Below are the code and all the weights of a small trained network. Each question names an input and a class and asks about switching units off, where a switched-off unit gives its printed mean instead of its output.

import numpy as np


def w(rows, s, z=0):
    codes = np.array(rows[::2]) - 128.0
    scale = np.full(codes.shape[1], s)
    scale[-1] = z or s
    return codes * scale


def norm(h):
    return h / np.sqrt((h * h).mean(-1, keepdims=True) + 1e-5)


def f(y):
    return np.maximum(y, 0)


def log_softmax(a):
    a = a - a.max(-1, keepdims=True)
    return a - np.log(np.exp(a).sum(-1, keepdims=True))


def net(x, mask):
    res = np.array(x, float).reshape(1, 2) / 4 @ E
    u = 0
    for l in range(2):
        y = f(norm(res) @ A[l][:, :-1].T + A[l][:, -1])
        res = res + np.where(mask[u : u + 16], y, B[l][:, -1]) @ B[l][:, :-1]
        u += 16
    return log_softmax(norm(res)[-1] @ U[:, :-1].T + U[:, -1])


A, B = {}, {}
E = w([
[162,164,125,115,102,158,127,233,74,156,196],'x0',
[109,230,130,94,102,82,131,110,75,81,2],'x1',
],0.002)
A[0] = w([
[62,140,156,131,151,64,159,5,175,68,19,99],'0.n0',
[133,102,165,151,147,154,137,151,139,128,156,92],'0.n1',
[116,17,116,180,183,137,78,93,229,137,151,5],'0.n2',
[127,131,95,141,125,137,147,123,133,117,140,80],'0.n3',
[138,112,141,138,131,104,120,120,143,118,145,87],'0.n4',
[138,129,100,130,127,127,121,137,121,118,128,103],'0.n5',
[121,114,134,141,128,128,149,128,124,115,127,115],'0.n6',
[117,85,112,150,136,162,144,135,139,136,153,76],'0.n7',
[135,135,137,136,103,134,123,117,134,132,129,103],'0.n8',
[117,35,121,163,177,140,120,85,233,151,150,51],'0.n9',
[124,66,129,152,155,157,154,148,157,146,161,57],'0.n10',
[132,161,118,125,122,118,83,152,118,148,117,94],'0.n11',
[112,21,118,174,173,143,97,74,230,160,155,23],'0.n12',
[146,101,187,143,134,183,182,166,125,150,253,61],'0.n13',
[111,130,176,132,156,127,132,92,139,117,55,74],'0.n14',
[122,116,129,129,132,132,127,130,135,132,126,90],'0.n15',
],0.0029,0.0014)
B[0] = w([
[174,130,7,159,69,69,3,39,59,194,116,253],'0.n0',
[110,121,118,121,129,112,115,92,145,129,96,155],'0.n1',
[129,84,218,142,186,153,239,188,190,45,148,201],'0.n2',
[120,131,130,122,128,125,128,126,143,138,127,128],'0.n3',
[109,119,127,117,124,129,132,123,143,125,128,136],'0.n4',
[105,132,146,117,133,132,122,117,143,134,132,131],'0.n5',
[123,129,129,122,134,138,127,130,130,133,135,131],'0.n6',
[141,151,138,120,122,99,140,132,129,123,86,156],'0.n7',
[127,139,134,121,120,131,130,141,121,117,130,128],'0.n8',
[131,115,194,130,172,136,210,184,163,60,143,201],'0.n9',
[128,158,130,126,124,86,126,100,130,114,80,169],'0.n10',
[110,124,164,164,141,130,141,122,177,118,111,146],'0.n11',
[134,121,186,140,159,147,209,176,163,74,142,206],'0.n12',
[106,100,101,143,135,107,91,87,165,144,174,205],'0.n13',
[165,144,124,143,93,108,109,119,104,161,137,173],'0.n14',
[131,120,132,118,127,129,121,120,124,115,140,130],'0.n15',
],0.0033,0.0051)
A[1] = w([
[142,123,129,127,127,153,160,157,114,150,158,73],'1.n0',
[108,143,172,109,140,142,190,145,126,108,94,16],'1.n1',
[110,162,188,91,141,134,241,146,104,61,31,85],'1.n2',
[114,169,164,116,128,135,150,170,112,128,115,44],'1.n3',
[130,74,75,149,151,134,89,109,148,165,161,110],'1.n4',
[111,83,174,139,201,132,219,111,169,88,136,101],'1.n5',
[132,144,132,122,111,111,111,119,102,122,73,103],'1.n6',
[118,131,95,104,126,132,101,50,110,135,83,97],'1.n7',
[120,101,149,130,174,139,190,112,172,99,132,120],'1.n8',
[111,102,142,131,154,163,211,144,125,114,139,6],'1.n9',
[112,129,111,127,134,133,127,130,130,129,116,54],'1.n10',
[134,125,86,118,112,134,90,52,102,151,76,47],'1.n11',
[107,153,155,114,123,139,148,167,116,114,123,27],'1.n12',
[121,130,107,116,123,134,96,86,121,138,94,68],'1.n13',
[132,127,110,122,119,147,117,140,128,165,159,44],'1.n14',
[124,72,173,131,213,134,254,123,174,86,132,89],'1.n15',
],0.0052,0.0014)
B[1] = w([
[129,106,109,143,150,86,111,70,137,99,76,153],'1.n0',
[135,142,135,127,96,173,147,141,110,195,150,163],'1.n1',
[143,160,119,118,77,204,125,98,176,238,210,206],'1.n2',
[105,108,176,125,141,138,176,143,90,86,73,154],'1.n3',
[94,172,138,75,144,163,87,121,156,179,117,187],'1.n4',
[173,122,117,147,122,126,203,160,217,29,172,234],'1.n5',
[183,126,105,172,95,160,126,79,108,142,190,188],'1.n6',
[155,95,73,153,146,91,94,82,92,94,137,202],'1.n7',
[157,122,136,131,114,130,181,166,174,71,139,201],'1.n8',
[138,95,101,145,141,82,120,102,153,90,116,176],'1.n9',
[116,147,151,112,133,149,132,161,126,144,128,128],'1.n10',
[164,119,52,188,114,76,113,67,41,37,102,217],'1.n11',
[104,94,163,123,142,139,168,141,116,107,93,148],'1.n12',
[163,102,92,184,142,101,107,105,84,92,130,175],'1.n13',
[92,100,138,106,161,94,102,108,140,133,72,148],'1.n14',
[177,130,90,158,117,82,192,131,254,37,151,255],'1.n15',
],0.0038,0.0059)
U = w([
[169,101,117,148,144,117,213,151,254,47,172,252],'0',
[72,115,102,80,180,118,22,123,177,214,147,114],'1',
[80,95,172,108,174,94,148,189,60,94,33,56],'2',
[144,181,166,126,55,236,200,145,71,200,135,96],'3',
[196,140,8,191,85,77,64,17,33,109,105,103],'4',
],0.0087,0.0038)

Each question gives the input, the list of numbers given to net, and the class t.
The units are the neurons (one row each of A and B). Each row of codes is followed by its name. A weight is (code - 128) times the scale printed after its matrix; where a second scale follows, it is the last column's (A, B and U).
mask holds one flag per neuron, layer by layer. A switched-off neuron (its flag False) gives its mean, the last column of its row in B, instead of its output. The means were averaged over made-up inputs and are rounded, as every weight is.
A unit's drop is (log p(t) with every unit on - log p(t) with that unit switched off) / (log p(t) with every unit on - log p(t) with every unit switched off).
The circuit of an input: a set's keep is (log p(t) with only the set's units on - log p(t) with every unit switched off) / (log p(t) with every unit on - log p(t) with every unit switched off). Starting from the 12 units with the biggest drops (on a tie, the unit counted first), units are removed one at a time, each time the one whose removal leaves the highest keep (on an exact tie, the one counted first), for as long as the keep stays at least 0.8.
circuit, biggest first: the units of the circuit, biggest drop first
k most important neurons: the k neurons with the biggest drops, biggest first
k most important neurons of layer l: the k neurons of layer l with the biggest drops, biggest first
drop of u: that unit's drop, to one decimal
input [5,1], class 2: 4 most important neurons : 0.n0, 0.n2, 1.n15, 1.n2
input [-8,1], class 4: circuit, biggest first : 0.n0
input [4,1], class 2: 3 most important neurons : 0.n0, 0.n2, 0.n9
input [8,2], class 2: 3 most important neurons : 0.n0, 1.n15, 1.n2
input [5,8], class 3: 3 most important neurons : 0.n0, 0.n13, 1.n2
input [7,2], class 2: 3 most important neurons : 0.n0, 1.n15, 0.n2
input [4,0], class 1: 4 most important neurons : 0.n2, 0.n9, 0.n12, 0.n0
input [5,-3], class 1: 2 most important neurons : 0.n2, 0.n0
input [2,3], class 3: 3 most important neurons : 0.n0, 0.n13, 0.n2
input [8,1], class 2: 3 most important neurons : 0.n0, 1.n15, 1.n2
input [5,0], class 1: 4 most important neurons : 0.n2, 0.n9, 0.n0, 0.n12
input [5,-1], class 1: 3 most important neurons of layer 0 : 0.n2, 0.n0, 0.n9
input [5,2], class 2: 2 most important neurons of layer 1 : 1.n15, 1.n5
input [2,2], class 3: 4 most important neurons : 0.n0, 0.n2, 0.n9, 0.n12
input [1,0], class 1: drop of 1.n15 : 0.1
input [-6,0], class 4: drop of 0.n0 : 3.3
input [3,0], class 1: drop of 0.n0 : 0.6
input [8,-1], class 1: drop of 0.n2 : 0.2
